[-61.6  55.3 -11.6  69.7 -23.2 -83.6  -5.5 -60.8] = q_182
[-66.2  20.2 -80.3 -47.5  69.7 -23.2 -83.6  -5.8] = q_2
[ 12.1 -47.5  20.2 -80.3 -58.6  11.1  16.4 -72.4] = q_484
asked: [-80.3 -58.6  11.1  16.4]
q_484
asked: [ 20.2 -80.3 -47.5  69.7 -23.2 -83.6  -5.8]
q_2
asked: [-47.5  20.2 -80.3]
q_484
asked: [-11.6  69.7 -23.2]
q_182
asked: [-58.6  11.1  16.4]
q_484
asked: [-47.5  20.2 -80.3 -58.6  11.1  16.4 -72.4]
q_484

[-12.9 -20.5  -4.3 -12.2  -6.3  29.1  -8.7  12.5   1.9  13.3   5.6   0.2
   1.6 -14.7  14.1  -4.3 -15.8  -0.7 -21.4  19.3   2.0  19.8  -6.7] = q_881
[ -8.6  14.2  -9.3  10.2 -14.0  -6.0   7.5   6.9   3.9   5.9   0.6   7.8
  -3.1 -11.0 -19.3 -16.6  -9.9 -16.3  -1.9  -7.8  -4.9 -15.1   4.7] = q_166
[-12.9 -20.5  -4.3 -12.2  -6.3  29.1  -8.7  12.5   1.9  13.3   5.6   0.2
   1.6 -14.7  -4.3  -0.7  14.1  19.3 -15.8 -21.4   2.0  23.5  -6.7] = q_554
asked: [-12.9 -20.5  -4.3 -12.2  -6.3  29.1  -8.7  12.5   1.9  13.3   5.6   0.2
   1.6 -14.7  14.1  -4.3 -15.8  -0.7 -21.4  19.3   2.0  19.8  -6.7]
q_881
asked: [-21.4   2.0  23.5  -6.7]
q_554
asked: [-14.7  14.1  -4.3 -15.8  -0.7 -21.4  19.3   2.0]
q_881
asked: [-15.8  -0.7 -21.4  19.3   2.0  19.8  -6.7]
q_881
asked: [  0.2   1.6 -14.7  -4.3  -0.7  14.1  19.3 -15.8 -21.4]
q_554
asked: [19.8 -6.7]
q_881

[ 39.1  55.3 -31.8  56.6] -> q_560
[-66.0  25.3 -55.0 -73.5] -> q_311
[ -9.5  48.4 -10.0  16.8] -> q_725
[ 31.3  -8.0 -14.4 -25.0] -> q_710
[ 20.4 -31.8  55.3  56.6] -> q_216
[-46.7 -65.3  -6.3 -16.7] -> q_83
[-68.9  -8.0 -14.4 -17.6] -> q_294
[-6.0 27.0 32.6 -4.4] -> q_157
[ 42.8 -29.3  63.9  57.4] -> q_878
[  2.9  22.5 -60.0 -62.2] -> q_892
[ 85.3 -69.9  59.4  14.8] -> q_379
asked: [ 31.3  -8.0 -14.4 -25.0]
q_710
asked: [ 55.3 -31.8  56.6]
q_560
asked: [-69.9  59.4  14.8]
q_379
asked: [ 22.5 -60.0]
q_892
asked: [ 31.3  -8.0 -14.4]
q_710

[-17.2  -7.1 -39.7 -29.2 -22.0  30.6  44.9 -59.3 -26.9  -9.6 -60.9  20.4
  35.1] -> q_900
[  9.4  29.7 -45.9 -34.2  23.1 -14.5 -10.9 -31.3 -30.0 -47.6  30.1 -43.8
 -23.9] -> q_207
[-35.7 -13.6  21.4  15.3  12.2 -13.7 -22.4   8.8   3.7  13.2  -3.1  28.4
   3.7] -> q_751
[ 67.5  60.2 -40.9  13.4 -35.9  36.9 -48.3  -0.1 -54.4 -39.7  16.6  -4.7
  -9.5] -> q_235
asked: [-29.2 -22.0  30.6  44.9 -59.3 -26.9]
q_900
asked: [ -7.1 -39.7 -29.2 -22.0  30.6  44.9 -59.3 -26.9  -9.6 -60.9]
q_900

[ 7.2 -7.6 -9.1 70.3 75.7] : q_205
[-2.8 -6.4 -3.5 11.7 14.9] : q_857
[  5.2 -17.6   5.8  -9.2  -3.1] : q_94
[-9.1  7.2 -7.6 15.9 10.5] : q_64
[-7.7 -5.8 -8.5  2.1  3.7] : q_667
[-2.9 -2.6  3.0  0.7 -0.7] : q_788
[-4.8 -5.0 -5.3  0.1  1.5] : q_18
[-2.6  0.7 -2.9  3.0  2.6] : q_285
[-13.7 -29.2 -18.3  -5.6   7.1] : q_680
[ -6.7 -10.0  -8.2 -10.6  -7.2] : q_366
[-15.8 -13.0 -16.8   9.6  12.7] : q_976
[-8.3 12.6 -9.1 19.8 15.7] : q_373
asked: [-8.3 12.6 -9.1 19.8]
q_373
asked: [-2.6  0.7 -2.9  3.0]
q_285
asked: [3.0 0.7]
q_788
asked: [-9.1  7.2 -7.6]
q_64
asked: [  5.2 -17.6]
q_94

[ 67.0  29.8  -5.1 -28.8]  q_677
[67.0 29.8 -5.1 13.9]  q_553
[ -5.1  67.0  29.8 -28.8]  q_772
asked: [ 67.0  29.8 -28.8]
q_772
asked: [ 67.0  29.8  -5.1 -28.8]
q_677
asked: [ 29.8 -28.8]
q_772
asked: [67.0 29.8 -5.1 13.9]
q_553
asked: [ -5.1  67.0  29.8 -28.8]
q_772

[ -2.9 -24.7  -1.9  -5.4   3.4  -2.0  -2.5  -3.6   9.9  -4.7   4.7   2.2
  -3.7  -0.1  -2.0   9.9] = q_240
[ 4.4  0.5 -3.2 -1.1 -8.6 -0.7 -3.8 -2.8  1.6  0.2  3.2  2.7 11.2  7.9
 -9.0 -4.4] = q_282
[ 14.2  -7.9 -10.4   7.9  -6.8   9.2  15.2   5.0 -18.5   8.7 -16.2  -3.6
  16.0  -3.2   2.8 -34.0] = q_669
[ -4.7  -9.3  -0.1  -5.9  13.6  -3.0   8.1  -1.3   2.9  -1.5  -3.7   0.7
 -13.2  -7.4   7.1   6.3] = q_44
[ -1.2  -5.7 -10.9 -37.7  -0.3  -3.4  22.8 -16.1  14.2  -8.2 -11.3  -1.5
  10.8   3.3   2.7  12.7] = q_439
[-0.4 -2.0  0.9 -1.2 -0.6 -2.2 -4.1  9.1  5.0  3.2 -1.1 -0.6  2.4 -4.7
  6.2  3.9] = q_920
[ 11.6  -0.4 -12.9  -4.2   5.8  15.7  21.1  -4.2  11.2   5.9  -7.8  11.6
  -4.4   0.5   2.4  -6.4] = q_126
[ -5.2  -4.2 -22.3 -15.5   3.1   3.0   9.0   3.8  21.3  -3.1  -7.4   2.0
  11.9 -11.8   5.5  -1.9] = q_625
[ -5.5   1.5  23.3 -20.0 -12.9 -25.9 -14.2   0.4 -10.1  -3.7   1.4 -14.4
  12.7   8.7   2.6  22.7] = q_699
[-20.4  -1.1 -10.8 -10.8  -1.9 -18.2 -13.3   0.1   3.5 -13.8   3.2 -10.2
  17.5  -8.5  -5.8  -1.4] = q_987
[ -8.0  -0.1   0.9  13.0   1.6  15.0   8.5 -34.0 -20.8 -19.5   8.8  -6.4
 -16.5  11.7 -18.5  -6.8] = q_621
[ -2.5  -3.7   9.9  -4.7   4.7  18.9 -14.4  20.3  -5.9  11.9   7.9   6.0
 -19.7 -10.3   5.1 -14.0] = q_792
asked: [14.2 -8.2]
q_439
asked: [-2.5 -3.6  9.9 -4.7  4.7]
q_240
asked: [-16.2  -3.6  16.0  -3.2   2.8]
q_669
asked: [-20.0 -12.9 -25.9 -14.2   0.4 -10.1  -3.7   1.4 -14.4]
q_699
asked: [-0.7 -3.8 -2.8]
q_282
asked: [-1.1 -0.6  2.4 -4.7  6.2  3.9]
q_920

[-11.7  -2.6   6.2  -6.9   1.3  14.6   3.7] : q_417
[ -2.6   3.8  13.7  11.5   0.9  10.9 -10.8] : q_706
[ -7.9  -2.6 -15.3 -17.9  -1.4  -4.5  11.8] : q_317
[ 13.8   0.9 -12.9  20.8  -8.1   7.2   9.5] : q_54
[-51.2  18.8 -68.6 -14.0 -17.1  39.9  24.6] : q_539
[-20.5   3.3  -6.2  15.2  -9.8  54.3  14.6] : q_940
[  3.0  -0.2  -6.0  -4.5   0.2 -10.5   0.8] : q_960
[-24.0   5.2 -12.5 -24.4   2.7  -3.3  -2.0] : q_985
[ -1.3  14.2  10.1  10.6   5.3 -15.7 -30.9] : q_53
asked: [ 3.8 13.7]
q_706
asked: [11.5  0.9]
q_706

